Below are the code and all the weights of a small trained network. Each question names an input and a target symbol and asks about switching units off, where a switched-off unit gives its printed mean instead of its output.

import numpy as np


def w(rows, s, z=0):
    codes = np.array(rows[::2]) - 128.0
    scale = np.full(codes.shape[1], s)
    scale[-1] = z or s
    return codes * scale


def softmax(a):
    e = np.exp(a - a.max(-1, keepdims=True))
    return e / e.sum(-1, keepdims=True)


def log_softmax(a):
    a = a - a.max(-1, keepdims=True)
    return a - np.log(np.exp(a).sum(-1, keepdims=True))


def net(x, mask):
    ids = ['ΓΔΛΞηθσω'.index(c) for c in x.split()]
    T = len(ids)
    res = E[ids] + P[:T]
    u = 0
    for l in range(3):
        r = res
        for j in range(3):
            rows = slice(2 * j, 2 * j + 2)
            q, k, v = (r @ M[l][rows].T for M in (Q, K, V))
            z = softmax(np.where(np.tri(T) > 0, q @ k.T / 2**0.5, -1e9)) @ v
            o = O[l][rows]
            res = res + np.where(mask[u + j], z, o[:, -1]) @ o[:, :-1]
        u += 3
    return log_softmax(res[-1] @ U[:, :-1].T + U[:, -1])


Q, K, V, O = {}, {}, {}, {}
E = w([
[81,149,116,117],'Γ',
[96,143,114,76],'Δ',
[96,134,122,136],'Λ',
[80,169,8,62],'Ξ',
[117,102,57,167],'η',
[124,88,204,93],'θ',
[205,57,113,93],'σ',
[125,70,170,178],'ω',
],0.013)
P = w([
[3,137,140,102],'0',
[23,91,121,112],'1',
[55,80,115,125],'2',
[101,84,104,134],'3',
[133,75,103,137],'4',
[170,58,109,146],'5',
[184,58,102,148],'6',
[192,64,92,118],'7',
],0.0059)
Q[0] = w([
[117,176,142,175],'0.h0',
[129,108,120,102],'0.h0',
[114,146,124,128],'0.h1',
[127,123,132,137],'0.h1',
[174,215,158,153],'0.h2',
[74,3,125,137],'0.h2',
],0.014)
K[0] = w([
[2,193,140,109],'0.h0',
[172,91,123,144],'0.h0',
[117,149,145,119],'0.h1',
[121,115,130,152],'0.h1',
[1,242,127,63],'0.h2',
[219,23,146,254],'0.h2',
],0.0076)
V[0] = w([
[155,78,100,93],'0.h0',
[78,103,124,189],'0.h0',
[168,122,91,107],'0.h1',
[231,145,165,159],'0.h1',
[208,44,145,235],'0.h2',
[174,113,115,2],'0.h2',
],0.0072)
O[0] = w([
[197,64,90,96,153],'0.h0',
[57,89,129,142,154],'0.h0',
[178,103,107,132,116],'0.h1',
[173,151,140,175,3],'0.h1',
[151,2,83,234,132],'0.h2',
[241,131,116,52,137],'0.h2',
],0.0064,0.0055)
Q[1] = w([
[180,160,177,118],'1.h0',
[152,139,238,172],'1.h0',
[25,231,84,191],'1.h1',
[77,172,125,158],'1.h1',
[122,164,104,41],'1.h2',
[136,153,90,2],'1.h2',
],0.0066)
K[1] = w([
[120,181,157,22],'1.h0',
[5,253,179,40],'1.h0',
[18,168,118,173],'1.h1',
[21,154,131,168],'1.h1',
[241,115,164,117],'1.h2',
[244,115,155,59],'1.h2',
],0.005)
V[1] = w([
[136,37,56,175],'1.h0',
[10,149,144,89],'1.h0',
[169,70,134,115],'1.h1',
[69,198,174,148],'1.h1',
[3,142,122,53],'1.h2',
[89,144,148,119],'1.h2',
],0.005)
O[1] = w([
[126,79,17,85,156],'1.h0',
[62,106,215,2,192],'1.h0',
[185,71,135,104,125],'1.h1',
[41,220,173,177,123],'1.h1',
[21,40,140,39,255],'1.h2',
[57,119,168,80,154],'1.h2',
],0.0032,0.007)
Q[2] = w([
[186,96,115,189],'2.h0',
[132,150,207,154],'2.h0',
[93,103,101,174],'2.h1',
[42,5,93,58],'2.h1',
[131,173,140,143],'2.h2',
[185,132,137,106],'2.h2',
],0.012)
K[2] = w([
[102,110,207,120],'2.h0',
[89,171,107,81],'2.h0',
[167,111,186,97],'2.h1',
[250,60,145,140],'2.h1',
[109,140,154,149],'2.h2',
[94,178,53,120],'2.h2',
],0.011)
V[2] = w([
[155,138,36,68],'2.h0',
[86,207,62,109],'2.h0',
[103,119,254,230],'2.h1',
[128,136,33,210],'2.h1',
[93,157,44,106],'2.h2',
[96,166,115,104],'2.h2',
],0.0092)
O[2] = w([
[177,138,16,75,175],'2.h0',
[92,189,87,59,154],'2.h0',
[134,43,70,57,1],'2.h1',
[2,193,61,171,13],'2.h1',
[124,190,86,163,218],'2.h2',
[106,199,135,158,211],'2.h2',
],0.0093,0.006)
U = w([
[88,163,185,123,3],'Γ',
[175,173,193,129,229],'Δ',
[93,157,205,170,238],'Λ',
[148,178,66,64,58],'Ξ',
[24,182,95,169,51],'η',
[255,70,124,57,100],'θ',
[185,172,84,160,182],'σ',
[83,37,95,115,105],'ω',
],0.0056,0.0029)

Each question gives the input, a string of symbols that net reads in full, and the target symbol t.
The units are the heads (2 rows each of Q, K, V and O). Each row of codes is followed by its name. A weight is (code - 128) times the scale printed after its matrix; where a second scale follows, it is the last column's (O and U).
mask holds one flag per head, layer by layer. A switched-off head (its flag False) gives its mean, the last column of its rows in O, instead of its output. The means were averaged over made-up inputs and are rounded, as every weight is.
A unit's drop is (log p(t) with every unit on - log p(t) with that unit switched off) / (log p(t) with every unit on - log p(t) with every unit switched off).
The circuit of an input: a set's keep is (log p(t) with only the set's units on - log p(t) with every unit switched off) / (log p(t) with every unit on - log p(t) with every unit switched off). Starting from all 9 units, units are removed one at a time, each time the one whose removal leaves the highest keep (on an exact tie, the one counted first), for as long as the keep stays at least 0.8.
circuit, biggest first: the units of the circuit, biggest drop first
most important unit: the unit with the biggest drop
heads that matter: for each layer, one digit per head in row order, 1 if its drop is at least 0.15 and else 0, layers parted by /
drop of u: that unit's drop, to one decimal
input Δ ω ω θ, target ω: circuit, biggest first -> 2.h1, 0.h2
input Γ Δ Ξ ω Λ σ, target Λ: circuit, biggest first -> 2.h1, 2.h0, 0.h2, 1.h0
input θ ω Λ Λ, target ω: circuit, biggest first -> 2.h1, 0.h2, 2.h2
input Γ θ Ξ Δ, target θ: heads that matter -> 000 / 100 / 010
input Λ η Γ Ξ ω η ω, target ω: circuit, biggest first -> 0.h2, 2.h1
input Γ ω Λ Γ θ Ξ, target θ: circuit, biggest first -> 2.h1
input Ξ Γ Γ Δ Γ θ η, target θ: circuit, biggest first -> 2.h1, 0.h2, 1.h0
input Ξ θ Λ, target θ: circuit, biggest first -> 2.h1, 1.h0
input Ξ Δ η, target η: heads that matter -> 001 / 000 / 010
input Δ Ξ σ Δ ω η, target Λ: circuit, biggest first -> 2.h1, 2.h0, 0.h2
input Ξ η Ξ Δ, target η: heads that matter -> 001 / 000 / 011
input Λ Ξ ω η ω Λ, target ω: circuit, biggest first -> 2.h1, 0.h2
input Ξ Ξ Γ ω Λ ω Γ η, target ω: circuit, biggest first -> 0.h2, 2.h1
input Γ Ξ Λ, target Ξ: circuit, biggest first -> 2.h0, 0.h2
input Γ ω Γ Λ ω Δ, target ω: heads that matter -> 001 / 000 / 010
input Ξ σ Ξ Γ, target σ: most important unit -> 2.h0
input Γ Ξ σ, target σ: drop of 0.h0 -> 0.2
input Λ η Λ, target η: drop of 0.h2 -> 0.2
input η η Γ Γ, target η: drop of 2.h1 -> 0.5
input Δ θ ω Δ ω Ξ θ, target ω: most important unit -> 0.h2
